Below are the code and all the weights of a small trained network. Each question names an input and a target symbol and asks about switching units off, where a switched-off unit gives its printed mean instead of its output.

import numpy as np


def w(rows, s, z=0):
    codes = np.array(rows[::2]) - 128.0
    scale = np.full(codes.shape[1], s)
    scale[-1] = z or s
    return codes * scale


def norm(h):
    return h / np.sqrt((h * h).mean(-1, keepdims=True) + 1e-5)


def f(y):
    return y / 2 * (1 + np.tanh(0.7978845608 * (y + 0.044715 * y**3)))


def softmax(a):
    e = np.exp(a - a.max(-1, keepdims=True))
    return e / e.sum(-1, keepdims=True)


def log_softmax(a):
    a = a - a.max(-1, keepdims=True)
    return a - np.log(np.exp(a).sum(-1, keepdims=True))


def net(x, mask):
    ids = ['αγδεζηθμξστφψω'.index(c) for c in x.split()]
    T = len(ids)
    res = E[ids] + P[:T]
    u = 0
    for l in range(2):
        r = norm(res)
        for j in range(3):
            rows = slice(2 * j, 2 * j + 2)
            q, k, v = (r @ M[l][rows].T for M in (Q, K, V))
            z = softmax(np.where(np.tri(T) > 0, q @ k.T / 2**0.5, -1e9)) @ v
            o = O[l][rows]
            res = res + np.where(mask[u + j], z, o[:, -1]) @ o[:, :-1]
        u += 3
        y = f(norm(res) @ A[l][:, :-1].T + A[l][:, -1])
        res = res + np.where(mask[u : u + 12], y, B[l][:, -1]) @ B[l][:, :-1]
        u += 12
    return log_softmax(norm(res)[-1] @ U[:, :-1].T + U[:, -1])


Q, K, V, O, A, B = {}, {}, {}, {}, {}, {}
E = w([
[146,104,137,154,184],'α',
[183,73,146,129,165],'γ',
[126,96,254,192,121],'δ',
[82,116,159,224,113],'ε',
[113,92,74,179,68],'ζ',
[179,31,99,126,129],'η',
[66,90,150,239,31],'θ',
[197,60,169,114,132],'μ',
[124,114,96,176,161],'ξ',
[134,120,185,178,186],'σ',
[179,92,211,136,150],'τ',
[182,39,239,139,69],'φ',
[164,70,102,143,166],'ψ',
[81,149,214,227,106],'ω',
],0.0093)
P = w([
[187,233,107,102,102],'0',
[233,44,93,254,197],'1',
[136,138,105,134,199],'2',
[251,143,125,100,56],'3',
[167,69,92,188,201],'4',
[116,129,106,124,196],'5',
[168,116,147,95,20],'6',
[130,81,92,181,201],'7',
[98,123,107,111,193],'8',
[127,101,155,89,10],'9',
[101,80,102,161,197],'10',
[71,119,111,91,184],'11',
[84,99,160,81,17],'12',
[76,66,108,151,182],'13',
],0.016)
Q[0] = w([
[139,190,141,46,128],'L0H0',
[159,188,143,71,72],'L0H0',
[136,5,129,136,193],'L0H1',
[118,224,66,83,55],'L0H1',
[101,180,128,125,56],'L0H2',
[111,64,102,173,154],'L0H2',
],0.017)
K[0] = w([
[219,101,146,174,142],'L0H0',
[210,169,96,207,90],'L0H0',
[39,105,107,50,139],'L0H1',
[253,128,82,238,96],'L0H1',
[188,186,111,176,76],'L0H2',
[62,43,125,166,125],'L0H2',
],0.013)
V[0] = w([
[110,160,106,114,126],'L0H0',
[77,122,99,182,94],'L0H0',
[184,32,140,85,89],'L0H1',
[123,124,1,126,122],'L0H1',
[143,95,127,120,107],'L0H2',
[85,110,94,161,137],'L0H2',
],0.021)
O[0] = w([
[104,146,112,109,114,70],'L0H0',
[152,187,82,242,116,1],'L0H0',
[254,69,127,138,116,102],'L0H1',
[101,87,14,58,60,188],'L0H1',
[85,186,115,161,190,134],'L0H2',
[179,90,142,104,175,176],'L0H2',
],0.013,0.0041)
A[0] = w([
[118,62,68,79,140,108],'L0N0',
[112,88,175,102,152,113],'L0N1',
[124,69,95,133,153,145],'L0N2',
[102,38,132,200,134,12],'L0N3',
[31,72,45,117,117,1],'L0N4',
[96,104,210,97,6,126],'L0N5',
[159,221,103,127,80,208],'L0N6',
[143,83,70,88,168,117],'L0N7',
[97,120,123,149,149,169],'L0N8',
[136,195,147,90,28,101],'L0N9',
[200,105,132,55,95,100],'L0N10',
[133,158,40,214,101,36],'L0N11',
],0.014,0.0072)
B[0] = w([
[70,119,139,170,121,254],'L0N0',
[115,123,111,131,173,179],'L0N1',
[110,128,140,141,132,206],'L0N2',
[121,128,155,32,148,126],'L0N3',
[122,163,83,120,99,207],'L0N4',
[149,180,126,201,92,236],'L0N5',
[247,132,146,73,105,167],'L0N6',
[101,108,190,167,109,226],'L0N7',
[88,127,113,146,129,166],'L0N8',
[186,167,202,89,62,182],'L0N9',
[122,142,201,131,108,242],'L0N10',
[180,87,122,195,189,144],'L0N11',
],0.015,0.0076)
Q[1] = w([
[145,252,66,106,145],'L1H0',
[97,69,179,206,169],'L1H0',
[184,128,96,183,77],'L1H1',
[145,126,192,143,180],'L1H1',
[118,24,170,161,203],'L1H2',
[115,162,176,107,243],'L1H2',
],0.011)
K[1] = w([
[142,170,88,151,126],'L1H0',
[106,126,253,165,142],'L1H0',
[151,100,97,166,118],'L1H1',
[130,103,184,55,182],'L1H1',
[66,63,140,121,172],'L1H2',
[101,145,166,203,245],'L1H2',
],0.014)
V[1] = w([
[204,69,115,167,122],'L1H0',
[142,180,185,43,76],'L1H0',
[118,31,146,254,134],'L1H1',
[41,136,179,101,136],'L1H1',
[206,165,94,162,86],'L1H2',
[136,25,61,140,206],'L1H2',
],0.0074)
O[1] = w([
[140,98,55,2,173,113],'L1H0',
[125,189,217,51,142,138],'L1H0',
[104,147,150,248,93,228],'L1H1',
[23,52,94,126,136,213],'L1H1',
[27,74,192,178,114,78],'L1H2',
[216,134,169,125,186,3],'L1H2',
],0.007,0.0035)
A[1] = w([
[38,98,45,169,115,38],'L1N0',
[116,84,177,149,188,254],'L1N1',
[158,60,98,150,177,164],'L1N2',
[156,204,143,11,81,112],'L1N3',
[172,250,124,36,64,147],'L1N4',
[199,55,164,117,65,168],'L1N5',
[132,220,166,138,42,127],'L1N6',
[64,119,131,95,132,25],'L1N7',
[176,162,167,120,47,69],'L1N8',
[175,92,62,151,21,74],'L1N9',
[82,42,98,64,75,59],'L1N10',
[209,81,138,118,83,111],'L1N11',
],0.017,0.0054)
B[1] = w([
[207,158,153,51,147,221],'L1N0',
[126,105,101,99,73,251],'L1N1',
[139,191,132,121,108,182],'L1N2',
[152,153,158,72,73,174],'L1N3',
[99,196,175,70,95,208],'L1N4',
[38,242,127,120,83,241],'L1N5',
[32,111,159,99,121,246],'L1N6',
[168,124,72,113,88,155],'L1N7',
[75,147,147,115,41,225],'L1N8',
[74,34,162,152,223,196],'L1N9',
[180,121,142,251,98,193],'L1N10',
[109,187,133,142,99,189],'L1N11',
],0.016,0.011)
U = w([
[178,115,89,46,105,133],'α',
[62,11,152,139,110,54],'γ',
[129,94,193,193,192,197],'δ',
[146,221,93,107,177,142],'ε',
[105,61,75,179,160,254],'ζ',
[91,168,124,241,54,61],'η',
[167,187,90,219,146,202],'θ',
[109,186,174,69,82,113],'μ',
[94,167,3,147,86,35],'ξ',
[48,84,82,83,184,134],'σ',
[165,76,182,74,167,162],'τ',
[227,195,187,145,125,70],'φ',
[214,84,142,154,68,138],'ψ',
[24,158,106,204,172,136],'ω',
],0.017,0.005)

Each question gives the input, a string of symbols that net reads in full, and the target symbol t.
The units are the heads (2 rows each of Q, K, V and O) and the neurons (one row each of A and B). Each row of codes is followed by its name. A weight is (code - 128) times the scale printed after its matrix; where a second scale follows, it is the last column's (O, A, B and U).
mask holds one flag per unit, layer by layer, with each layer's heads first. A switched-off unit (its flag False) gives its mean, the last column of its rows in O or B, instead of its output. The means were averaged over made-up inputs and are rounded, as every weight is.
A unit's drop is (log p(t) with every unit on - log p(t) with that unit switched off) / (log p(t) with every unit on - log p(t) with every unit switched off).
The circuit of an input: a set's keep is (log p(t) with only the set's units on - log p(t) with every unit switched off) / (log p(t) with every unit on - log p(t) with every unit switched off). Starting from the 12 units with the biggest drops (on a tie, the unit counted first), units are removed one at a time, each time the one whose removal leaves the highest keep (on an exact tie, the one counted first), for as long as the keep stays at least 0.8.
circuit, biggest first: the units of the circuit, biggest drop first
k most important neurons: the k neurons with the biggest drops, biggest first
k most important neurons of layer l: the k neurons of layer l with the biggest drops, biggest first
heads that matter: for each layer, one digit per head in row order, 1 if its drop is at least 0.15 and else 0, layers parted by /
input γ ξ φ μ ψ μ θ ξ ξ ε δ, target ξ: heads that matter	010 / 000
input ξ ω ε τ γ, target ε: heads that matter	110 / 000
input ξ ξ η ω ψ, target η: heads that matter	010 / 000
input τ ξ σ η ψ ε ε η, target ε: heads that matter	110 / 000
input ξ ω σ, target σ: heads that matter	010 / 000
input γ μ ψ ξ ξ τ, target τ: heads that matter	110 / 000
input ε ξ ξ ξ ζ ζ η α, target ζ: most important neuron of layer 1	L1N9
input θ μ γ, target γ: heads that matter	000 / 000
input ω τ η η μ ξ γ ξ ξ δ τ, target ξ: 2 most important neurons	L1N0, L0N4
input ε μ ε, target ε: heads that matter	110 / 000
input φ μ θ τ ψ γ η ξ σ ξ ψ η ξ μ, target η: 2 most important neurons	L1N10, L1N5
input σ η ζ η ξ, target ζ: heads that matter	010 / 000
input γ ψ θ μ δ, target θ: heads that matter	100 / 000
input ε δ η ξ ω ζ ψ η δ σ ε, target δ: heads that matter	010 / 000
input ξ δ η ξ ζ σ φ ω, target σ: most important neuron	L1N5
input γ η α, target α: 2 most important neurons of layer 1	L1N0, L1N5
input α δ η ω α φ ε η ζ σ ψ η τ ζ, target η: 2 most important neurons	L1N10, L1N5
input α σ ζ η δ ψ, target ψ: 2 most important neurons of layer 1	L1N10, L1N0
input ω ψ σ α σ η ω ξ ω ψ σ ζ α μ, target ζ: 2 most important neurons of layer 1	L1N9, L1N5
input μ φ ζ ω δ α δ θ φ η η, target φ: circuit, biggest first	L0H1
input γ δ ζ ψ η η ψ α, target η: 3 most important neurons	L1N10, L1N5, L1N6
input η ε ξ α δ δ ζ ψ σ ψ γ α σ η, target α: 2 most important neurons of layer 1	L1N0, L1N5
input φ ξ α ψ α ξ, target ξ: 2 most important neurons of layer 1	L1N0, L1N10
